Here is a tiny trained network, its code and every weight. The questions are about switching its units off for an input and a target symbol, where a switched-off unit gives its printed mean instead of its output.

import numpy as np


def w(rows, s, z=0):
    codes = np.array(rows[::2]) - 128.0
    scale = np.full(codes.shape[1], s)
    scale[-1] = z or s
    return codes * scale


def f(y):
    return np.maximum(y, 0)


def softmax(a):
    e = np.exp(a - a.max(-1, keepdims=True))
    return e / e.sum(-1, keepdims=True)


def log_softmax(a):
    a = a - a.max(-1, keepdims=True)
    return a - np.log(np.exp(a).sum(-1, keepdims=True))


def net(x, mask):
    ids = ['αγδζηθλμπστφψω'.index(c) for c in x.split()]
    T = len(ids)
    res = E[ids] + P[:T]
    u = 0
    for l in range(2):
        q, k, v = (res @ M[l].T for M in (Q, K, V))
        z = softmax(np.where(np.tri(T) > 0, q @ k.T / 3**0.5, -1e9)) @ v
        res = res + np.where(mask[u], z, O[l][:, -1]) @ O[l][:, :-1]
        u += 1
        y = f(res @ A[l][:, :-1].T + A[l][:, -1])
        res = res + np.where(mask[u : u + 8], y, B[l][:, -1]) @ B[l][:, :-1]
        u += 8
    return log_softmax(res[-1] @ U[:, :-1].T + U[:, -1])


Q, K, V, O, A, B = {}, {}, {}, {}, {}, {}
E = w([
[41,155,100,203,76,153,185,91,131,147],'α',
[169,99,65,238,9,82,103,144,138,159],'γ',
[190,113,92,78,53,72,193,110,191,214],'δ',
[119,202,126,156,128,121,101,58,181,176],'ζ',
[165,95,75,69,71,88,201,83,82,143],'η',
[104,119,150,76,32,112,69,14,99,170],'θ',
[155,123,151,73,100,190,107,49,109,140],'λ',
[250,155,76,130,112,149,213,131,168,104],'μ',
[99,182,121,132,88,119,141,176,2,166],'π',
[193,170,144,137,162,185,107,88,163,157],'σ',
[206,79,77,146,31,137,130,105,115,87],'τ',
[138,123,123,155,143,234,185,132,89,100],'φ',
[226,152,65,186,143,105,179,147,72,161],'ψ',
[102,98,222,136,147,104,138,188,155,109],'ω',
],0.0068)
P = w([
[118,114,38,99,160,98,104,145,163,124],'0',
[119,107,70,110,141,114,134,136,155,140],'1',
[126,112,95,112,120,118,153,124,146,144],'2',
[133,127,123,123,96,127,151,122,132,150],'3',
[144,138,150,142,78,131,167,109,121,152],'4',
[159,143,180,159,63,131,171,103,103,160],'5',
[167,158,214,166,32,143,190,93,91,168],'6',
[182,164,252,199,1,149,189,86,79,173],'7',
],0.0052)
Q[0] = w([
[170,56,144,155,73,124,244,170,137,167],'0.h1',
[86,117,202,97,253,148,12,137,136,61],'0.h1',
[190,163,54,112,125,167,100,37,132,182],'0.h1',
],0.038)
K[0] = w([
[84,64,203,107,195,126,82,196,166,85],'0.h1',
[190,101,3,109,136,126,122,128,135,124],'0.h1',
[200,213,156,173,78,220,155,38,83,177],'0.h1',
],0.033)
V[0] = w([
[176,122,179,126,60,102,142,110,101,144],'0.h1',
[169,98,135,127,156,169,147,190,32,88],'0.h1',
[255,118,161,120,192,151,111,97,186,123],'0.h1',
],0.017)
O[0] = w([
[139,122,68,76,184,135,75,137,159,136,169],'0.h1',
[94,14,138,204,220,207,167,163,61,167,3],'0.h1',
[66,202,178,55,90,254,138,228,166,136,129],'0.h1',
],0.007,0.0074)
A[0] = w([
[83,106,25,98,253,95,92,209,226,102,119],'0.n1',
[119,127,104,104,101,201,150,186,129,153,110],'0.n2',
[115,97,170,138,171,104,136,194,192,143,251],'0.n3',
[39,125,95,214,138,192,179,103,133,183,99],'0.n4',
[142,114,113,143,168,119,156,95,64,140,102],'0.n5',
[170,122,191,164,153,98,104,163,89,190,75],'0.n6',
[62,205,106,138,140,129,110,233,35,187,96],'0.n7',
[95,78,114,159,208,132,116,109,108,136,17],'0.n8',
],0.015,0.0024)
B[0] = w([
[49,189,4,189,107,90,139,165,182,183,185],'0.n1',
[116,123,137,113,102,226,143,85,165,160,226],'0.n2',
[70,94,199,132,174,87,124,99,156,145,251],'0.n3',
[88,157,94,192,127,128,136,23,137,90,201],'0.n4',
[108,178,136,126,125,120,160,135,59,158,240],'0.n5',
[130,156,197,162,104,147,145,155,123,169,206],'0.n6',
[47,178,148,163,93,100,63,229,55,156,178],'0.n7',
[133,155,132,30,98,141,144,182,176,151,166],'0.n8',
],0.015,0.002)
Q[1] = w([
[119,180,144,135,63,121,162,81,163,178],'1.h1',
[126,100,111,114,154,109,120,116,154,121],'1.h1',
[159,77,63,121,255,170,75,231,95,50],'1.h1',
],0.04)
K[1] = w([
[96,154,238,111,145,93,57,119,127,78],'1.h1',
[149,115,80,153,140,116,88,121,149,145],'1.h1',
[101,185,30,200,3,147,150,144,103,198],'1.h1',
],0.024)
V[1] = w([
[64,158,2,136,187,108,141,176,155,137],'1.h1',
[191,181,211,109,72,132,56,46,69,139],'1.h1',
[124,110,115,147,133,114,171,198,154,104],'1.h1',
],0.0087)
O[1] = w([
[129,138,164,173,103,204,53,150,41,248,245],'1.h1',
[3,111,97,138,82,72,145,149,122,1,251],'1.h1',
[175,130,143,111,161,164,155,142,144,174,20],'1.h1',
],0.0049,0.0018)
A[1] = w([
[210,48,125,41,154,161,182,124,114,146,96],'1.n1',
[216,9,110,211,84,164,86,167,162,112,164],'1.n2',
[99,58,57,156,192,63,130,112,153,97,68],'1.n3',
[137,48,15,90,172,85,52,137,132,107,80],'1.n4',
[118,67,9,90,190,142,119,140,77,135,120],'1.n5',
[117,32,60,35,145,157,91,69,146,149,218],'1.n6',
[176,168,132,199,211,214,147,203,150,111,3],'1.n7',
[220,68,151,102,165,233,116,94,31,39,99],'1.n8',
],0.015,0.0032)
B[1] = w([
[102,183,157,122,120,101,190,162,124,83,246],'1.n1',
[150,151,125,172,203,155,51,135,164,61,197],'1.n2',
[215,115,142,137,112,178,147,176,97,117,252],'1.n3',
[91,67,45,135,155,121,166,157,182,172,191],'1.n4',
[90,106,181,136,143,102,133,122,177,118,158],'1.n5',
[118,92,173,90,158,159,69,96,61,102,236],'1.n6',
[154,65,131,148,30,84,128,123,145,82,238],'1.n7',
[66,108,6,112,153,134,130,163,157,208,186],'1.n8',
],0.019,0.0029)
U = w([
[222,122,80,182,90,100,165,103,37,90,104],'α',
[101,149,83,158,183,145,85,179,147,123,97],'γ',
[255,198,88,57,131,173,99,104,187,220,108],'δ',
[127,165,62,88,80,24,143,90,202,32,197],'ζ',
[57,52,205,168,188,44,133,113,197,211,203],'η',
[126,61,51,110,133,136,139,114,127,152,168],'θ',
[121,101,148,90,150,142,82,77,52,113,151],'λ',
[148,92,135,117,71,170,117,126,156,128,3],'μ',
[86,163,107,105,154,93,186,193,61,174,90],'π',
[74,135,135,76,115,225,128,185,155,122,68],'σ',
[144,116,130,184,135,151,66,111,130,88,66],'τ',
[97,134,96,199,154,188,184,14,102,116,145],'φ',
[105,130,118,180,101,110,60,171,56,140,28],'ψ',
[169,111,224,119,181,149,174,210,148,65,189],'ω',
],0.0054,0.005)

Each question gives the input, a string of symbols that net reads in full, and the target symbol t.
The units are the heads (3 rows each of Q, K, V and O) and the neurons (one row each of A and B). Each row of codes is followed by its name. A weight is (code - 128) times the scale printed after its matrix; where a second scale follows, it is the last column's (O, A, B and U).
mask holds one flag per unit, layer by layer, with each layer's heads first. A switched-off unit (its flag False) gives its mean, the last column of its rows in O or B, instead of its output. The means were averaged over made-up inputs and are rounded, as every weight is.
A unit's drop is (log p(t) with every unit on - log p(t) with that unit switched off) / (log p(t) with every unit on - log p(t) with every unit switched off).
The circuit of an input: a set's keep is (log p(t) with only the set's units on - log p(t) with every unit switched off) / (log p(t) with every unit on - log p(t) with every unit switched off). Starting from the 12 units with the biggest drops (on a tie, the unit counted first), units are removed one at a time, each time the one whose removal leaves the highest keep (on an exact tie, the one counted first), for as long as the keep stays at least 0.8.
units of the circuit, in order: the units of the circuit, biggest drop first
unit that matters most: the unit with the biggest drop
top k neurons: the k neurons with the biggest drops, biggest first
top k neurons in layer l: the k neurons of layer l with the biggest drops, biggest first
input ζ ω δ ζ ω ω, target η: unit that matters most	0.n6
input ζ ζ ζ π ω ψ ζ φ, target θ: top 2 neurons	[0.n3; 1.n8]
input ζ ζ λ ψ δ ζ ω σ, target μ: units of the circuit, in order	[0.h1; 1.n7; 0.n2]
input θ λ τ ζ ζ θ ζ η, target ζ: units of the circuit, in order	[1.h1; 0.h1]
input α ζ θ λ, target λ: units of the circuit, in order	[1.n6; 0.h1; 0.n2]
input λ σ ζ ω α σ α, target φ: top 2 neurons	[0.n4; 0.n3]
input ζ ζ σ η δ, target σ: units of the circuit, in order	[0.h1; 0.n2]
input ζ μ ω ω τ, target ω: top 4 neurons	[1.n1; 0.n6; 1.n2; 1.n3]
input τ α η, target α: units of the circuit, in order	[0.h1; 1.n3]
input δ α ζ η η ζ ζ φ, target φ: units of the circuit, in order	[0.n4; 0.h1]
input ω ζ η ζ δ, target ω: top 4 neurons	[1.n1; 0.n3; 0.n1; 1.n2]
input τ α ζ ζ σ φ η, target φ: units of the circuit, in order	[0.h1; 0.n4]
input ω α φ, target θ: top 4 neurons	[1.n8; 0.n1; 0.n4; 1.n7]
input ψ ω θ, target λ: top neuron in layer 0	[0.n3]
input φ η φ ψ, target φ: top 2 neurons	[0.n4; 0.n2]
input θ η γ, target θ: top 2 neurons	[1.n4; 1.n3]
input ω ζ ζ δ δ ζ σ ζ, target δ: units of the circuit, in order	[0.n3; 0.h1; 1.h1; 0.n1]
input ζ ψ η ζ π, target π: top 2 neurons	[0.n5; 0.n8]
input γ ψ η ζ δ ω σ, target μ: top 3 neurons in layer 0	[0.n3; 0.n2; 0.n7]
input σ λ τ, target λ: top neuron in layer 1	[1.n6]
input ζ ω ζ, target δ: units of the circuit, in order	[0.n3; 1.h1; 0.h1; 0.n1]
input ζ ω λ, target σ: top 4 neurons	[0.n3; 1.n8; 1.n1; 0.n1]
input δ δ ω ζ ζ ω π α, target α: top 2 neurons	[1.n3; 0.n1]
input ω η η η, target π: top 2 neurons	[0.n3; 1.n1]
input ζ η σ, target σ: top 2 neurons	[0.n2; 0.n7]
input ω τ α α θ, target λ: top 3 neurons	[0.n3; 1.n6; 0.n1]
input ζ μ ζ ζ ζ δ λ ζ, target ζ: top neuron in layer 0	[0.n2]
input ω μ τ, target γ: top 4 neurons	[1.n8; 1.n2; 0.n3; 0.n1]
input ζ τ δ ω θ ψ η μ, target ζ: top 4 neurons	[1.n7; 1.n1; 0.n3; 1.n8]
